Below are the code and all the weights of a small trained network. Each question names an input and a target symbol and asks about switching units off, where a switched-off unit gives its printed mean instead of its output.

import numpy as np


def w(rows, s, z=0):
    codes = np.array(rows[::2]) - 128.0
    scale = np.full(codes.shape[1], s)
    scale[-1] = z or s
    return codes * scale


def norm(h):
    return h / np.sqrt((h * h).mean(-1, keepdims=True) + 1e-5)


def f(y):
    return y / 2 * (1 + np.tanh(0.7978845608 * (y + 0.044715 * y**3)))


def softmax(a):
    e = np.exp(a - a.max(-1, keepdims=True))
    return e / e.sum(-1, keepdims=True)


def log_softmax(a):
    a = a - a.max(-1, keepdims=True)
    return a - np.log(np.exp(a).sum(-1, keepdims=True))


def net(x, mask):
    ids = ['ΓΔΘΠΨΩημξφ'.index(c) for c in x.split()]
    T = len(ids)
    res = E[ids] + P[:T]
    u = 0
    for l in range(2):
        r = norm(res)
        for j in range(2):
            rows = slice(4 * j, 4 * j + 4)
            q, k, v = (r @ M[l][rows].T for M in (Q, K, V))
            z = softmax(np.where(np.tri(T) > 0, q @ k.T / 4**0.5, -1e9)) @ v
            o = O[l][rows]
            res = res + np.where(mask[u + j], z, o[:, -1]) @ o[:, :-1]
        u += 2
        y = f(norm(res) @ A[l][:, :-1].T + A[l][:, -1])
        res = res + np.where(mask[u : u + 8], y, B[l][:, -1]) @ B[l][:, :-1]
        u += 8
    return log_softmax(norm(res)[-1] @ U[:, :-1].T + U[:, -1])


Q, K, V, O, A, B = {}, {}, {}, {}, {}, {}
E = w([
[176,86,81,107,114],'Γ',
[159,54,42,185,141],'Δ',
[42,123,39,87,155],'Θ',
[143,141,230,87,117],'Π',
[146,101,164,154,132],'Ψ',
[165,26,85,77,173],'Ω',
[112,46,111,153,96],'η',
[132,4,141,93,55],'μ',
[142,168,112,164,161],'ξ',
[143,80,145,137,168],'φ',
],0.017)
P = w([
[153,112,130,151,5],'0',
[162,54,96,79,254],'1',
[210,97,115,118,249],'2',
[144,142,108,156,186],'3',
[43,104,78,156,145],'4',
[136,138,132,152,151],'5',
[80,135,93,142,151],'6',
[171,166,127,147,139],'7',
[102,142,101,134,173],'8',
[122,128,94,72,173],'9',
],0.0069)
Q[0] = w([
[18,110,42,168,176],'0.h1',
[27,210,112,20,56],'0.h1',
[143,49,138,117,144],'0.h1',
[72,125,211,195,181],'0.h1',
[198,233,59,120,64],'0.h2',
[201,160,33,187,145],'0.h2',
[61,254,163,61,84],'0.h2',
[126,88,193,195,37],'0.h2',
],0.0079)
K[0] = w([
[56,132,53,93,186],'0.h1',
[64,142,167,77,252],'0.h1',
[148,119,80,190,64],'0.h1',
[142,139,160,147,145],'0.h1',
[171,220,148,144,215],'0.h2',
[147,77,124,132,198],'0.h2',
[183,168,255,75,219],'0.h2',
[108,115,119,7,197],'0.h2',
],0.0083)
V[0] = w([
[166,113,121,42,84],'0.h1',
[99,129,78,143,189],'0.h1',
[129,184,155,76,103],'0.h1',
[70,250,101,232,78],'0.h1',
[100,154,86,108,108],'0.h2',
[156,90,154,175,74],'0.h2',
[159,117,149,91,175],'0.h2',
[103,13,84,125,202],'0.h2',
],0.013)
O[0] = w([
[57,149,104,252,164,151],'0.h1',
[185,141,131,2,113,139],'0.h1',
[51,31,115,137,140,64],'0.h1',
[219,69,144,96,222,10],'0.h1',
[143,90,71,119,247,106],'0.h2',
[209,163,197,195,128,179],'0.h2',
[81,146,170,57,71,132],'0.h2',
[119,210,57,88,103,254],'0.h2',
],0.0077,0.0096)
A[0] = w([
[202,69,67,120,99,169],'0.n1',
[114,11,128,136,46,253],'0.n2',
[195,168,36,141,160,168],'0.n3',
[143,135,65,130,39,171],'0.n4',
[97,153,138,212,127,201],'0.n5',
[211,86,98,110,112,152],'0.n6',
[120,156,108,198,157,172],'0.n7',
[89,130,102,119,180,149],'0.n8',
],0.011,0.0039)
B[0] = w([
[141,174,94,125,154,165],'0.n1',
[150,139,174,71,191,165],'0.n2',
[74,92,114,110,128,251],'0.n3',
[144,141,93,121,171,254],'0.n4',
[132,92,132,55,145,207],'0.n5',
[130,156,84,136,151,152],'0.n6',
[169,128,88,7,101,170],'0.n7',
[159,155,161,121,92,137],'0.n8',
],0.012,0.0082)
Q[1] = w([
[147,79,108,196,48],'1.h1',
[85,135,142,150,155],'1.h1',
[118,140,170,77,134],'1.h1',
[116,68,251,164,102],'1.h1',
[148,71,152,180,117],'1.h2',
[93,76,136,210,116],'1.h2',
[96,99,197,135,116],'1.h2',
[121,89,152,160,157],'1.h2',
],0.012)
K[1] = w([
[96,136,240,142,61],'1.h1',
[155,153,103,48,152],'1.h1',
[158,110,9,175,121],'1.h1',
[132,194,99,76,190],'1.h1',
[39,175,113,69,144],'1.h2',
[15,134,78,96,167],'1.h2',
[15,153,188,143,99],'1.h2',
[163,205,180,50,160],'1.h2',
],0.011)
V[1] = w([
[156,187,101,170,153],'1.h1',
[83,39,170,190,42],'1.h1',
[186,121,56,65,133],'1.h1',
[186,161,148,132,83],'1.h1',
[82,97,110,51,159],'1.h2',
[190,104,169,135,143],'1.h2',
[192,167,111,94,97],'1.h2',
[116,178,91,183,247],'1.h2',
],0.014)
O[1] = w([
[211,177,224,139,42,126],'1.h1',
[70,150,70,34,107,2],'1.h1',
[119,75,168,192,132,248],'1.h1',
[120,121,103,98,42,130],'1.h1',
[40,117,102,172,201,178],'1.h2',
[229,18,95,38,184,106],'1.h2',
[155,125,11,166,39,192],'1.h2',
[163,254,98,120,184,71],'1.h2',
],0.0089,0.0077)
A[1] = w([
[74,151,183,131,16,122],'1.n1',
[169,224,177,131,202,186],'1.n2',
[131,85,198,77,247,251],'1.n3',
[153,87,206,185,184,110],'1.n4',
[138,138,221,150,160,43],'1.n5',
[159,209,88,92,139,94],'1.n6',
[100,91,145,136,88,155],'1.n7',
[69,126,171,54,254,81],'1.n8',
],0.0093,0.0026)
B[1] = w([
[97,126,160,118,156,221],'1.n1',
[68,88,70,177,254,206],'1.n2',
[42,199,183,47,111,253],'1.n3',
[146,116,203,144,169,223],'1.n4',
[141,116,179,105,126,167],'1.n5',
[198,81,111,44,143,216],'1.n6',
[77,93,138,187,176,172],'1.n7',
[114,180,158,47,151,220],'1.n8',
],0.0088,0.0036)
U = w([
[81,81,70,197,159,12],'Γ',
[210,204,112,171,144,169],'Δ',
[82,187,98,177,254,131],'Θ',
[87,181,145,13,171,252],'Π',
[214,71,120,50,105,113],'Ψ',
[79,252,132,134,90,35],'Ω',
[202,82,87,165,109,109],'η',
[64,21,67,125,114,61],'μ',
[221,124,120,96,233,118],'ξ',
[139,199,130,115,40,125],'φ',
],0.008,0.0032)

Each question gives the input, a string of symbols that net reads in full, and the target symbol t.
The units are the heads (4 rows each of Q, K, V and O) and the neurons (one row each of A and B). Each row of codes is followed by its name. A weight is (code - 128) times the scale printed after its matrix; where a second scale follows, it is the last column's (O, A, B and U).
mask holds one flag per unit, layer by layer, with each layer's heads first. A switched-off unit (its flag False) gives its mean, the last column of its rows in O or B, instead of its output. The means were averaged over made-up inputs and are rounded, as every weight is.
A unit's drop is (log p(t) with every unit on - log p(t) with that unit switched off) / (log p(t) with every unit on - log p(t) with every unit switched off).
The circuit of an input: a set's keep is (log p(t) with only the set's units on - log p(t) with every unit switched off) / (log p(t) with every unit on - log p(t) with every unit switched off). Starting from the 12 units with the biggest drops (on a tie, the unit counted first), units are removed one at a time, each time the one whose removal leaves the highest keep (on an exact tie, the one counted first), for as long as the keep stays at least 0.8.
circuit, biggest first: the units of the circuit, biggest drop first
unit that matters most: the unit with the biggest drop
k most important neurons: the k neurons with the biggest drops, biggest first
top k neurons in layer l: the k neurons of layer l with the biggest drops, biggest first
heads that matter: for each layer, one digit per head in row order, 1 if its drop is at least 0.15 and else 0, layers parted by /
input μ Θ ξ Ω, target μ: top 2 neurons in layer 0 : (0.n7; 0.n5)
input φ η ξ Θ ξ Ω, target φ: unit that matters most : 0.h2
input Π η Θ η Π Ψ Ω Ψ, target Π: circuit, biggest first : (0.h2; 0.h1; 1.h2)
input Ω Ψ Π, target Ω: heads that matter : 10 / 00
input Θ φ η Θ Ω ξ Π μ, target Θ: circuit, biggest first : (0.h2; 1.h2)
input μ μ μ Ω Ψ η Π Θ Θ ξ, target μ: 3 most important neurons : (0.n5; 0.n7; 0.n3)
input Π Π ξ Θ μ ξ Ω η ξ, target Π: circuit, biggest first : (0.h2; 0.h1)
input Θ Ψ μ Θ φ φ Ω, target Θ: circuit, biggest first : (1.h2; 0.h2)
input ξ Π μ Γ η Γ Θ, target ξ: circuit, biggest first : (0.h1; 1.h1; 0.h2)
input Θ Π φ Ψ ξ Γ φ ξ η Θ, target Θ: heads that matter : 11 / 11
input Δ Δ μ Π Θ Ω μ Δ Γ φ, target Δ: circuit, biggest first : (1.h1; 0.h2)
input η Ψ φ, target η: circuit, biggest first : (0.h2; 0.n7; 1.h2; 1.h1)
input φ Π Θ, target φ: circuit, biggest first : (0.h2; 1.h2)
input ξ Δ Δ φ η Π φ, target ξ: circuit, biggest first : (0.h1)
input ξ φ μ, target ξ: heads that matter : 10 / 00
input Θ Ω Θ Π Π Γ Π μ, target Θ: heads that matter : 00 / 00
input η Θ Ψ Π μ Θ μ, target η: 3 most important neurons : (0.n2; 0.n7; 0.n5)
input ξ φ μ Π η Ω μ μ, target ξ: heads that matter : 10 / 01
input Π Π η Θ μ Θ ξ μ, target Π: circuit, biggest first : (0.h2; 0.h1; 1.h2; 0.n2)
input ξ φ ξ Ψ Ψ, target ξ: unit that matters most : 0.h1
input η Θ Π φ Π Ψ, target η: 2 most important neurons : (0.n5; 0.n7)
input Θ Θ φ Θ Δ Γ, target Θ: heads that matter : 01 / 11
input φ Π Π Π Θ η Γ Θ, target φ: heads that matter : 01 / 01
input Ψ μ Ω Π η ξ Θ, target Ψ: heads that matter : 01 / 01
input φ η Π, target φ: heads that matter : 11 / 00
input μ μ Π Π φ, target μ: 2 most important neurons : (0.n7; 0.n5)
input η Π Ψ φ, target η: 2 most important neurons : (0.n7; 0.n5)
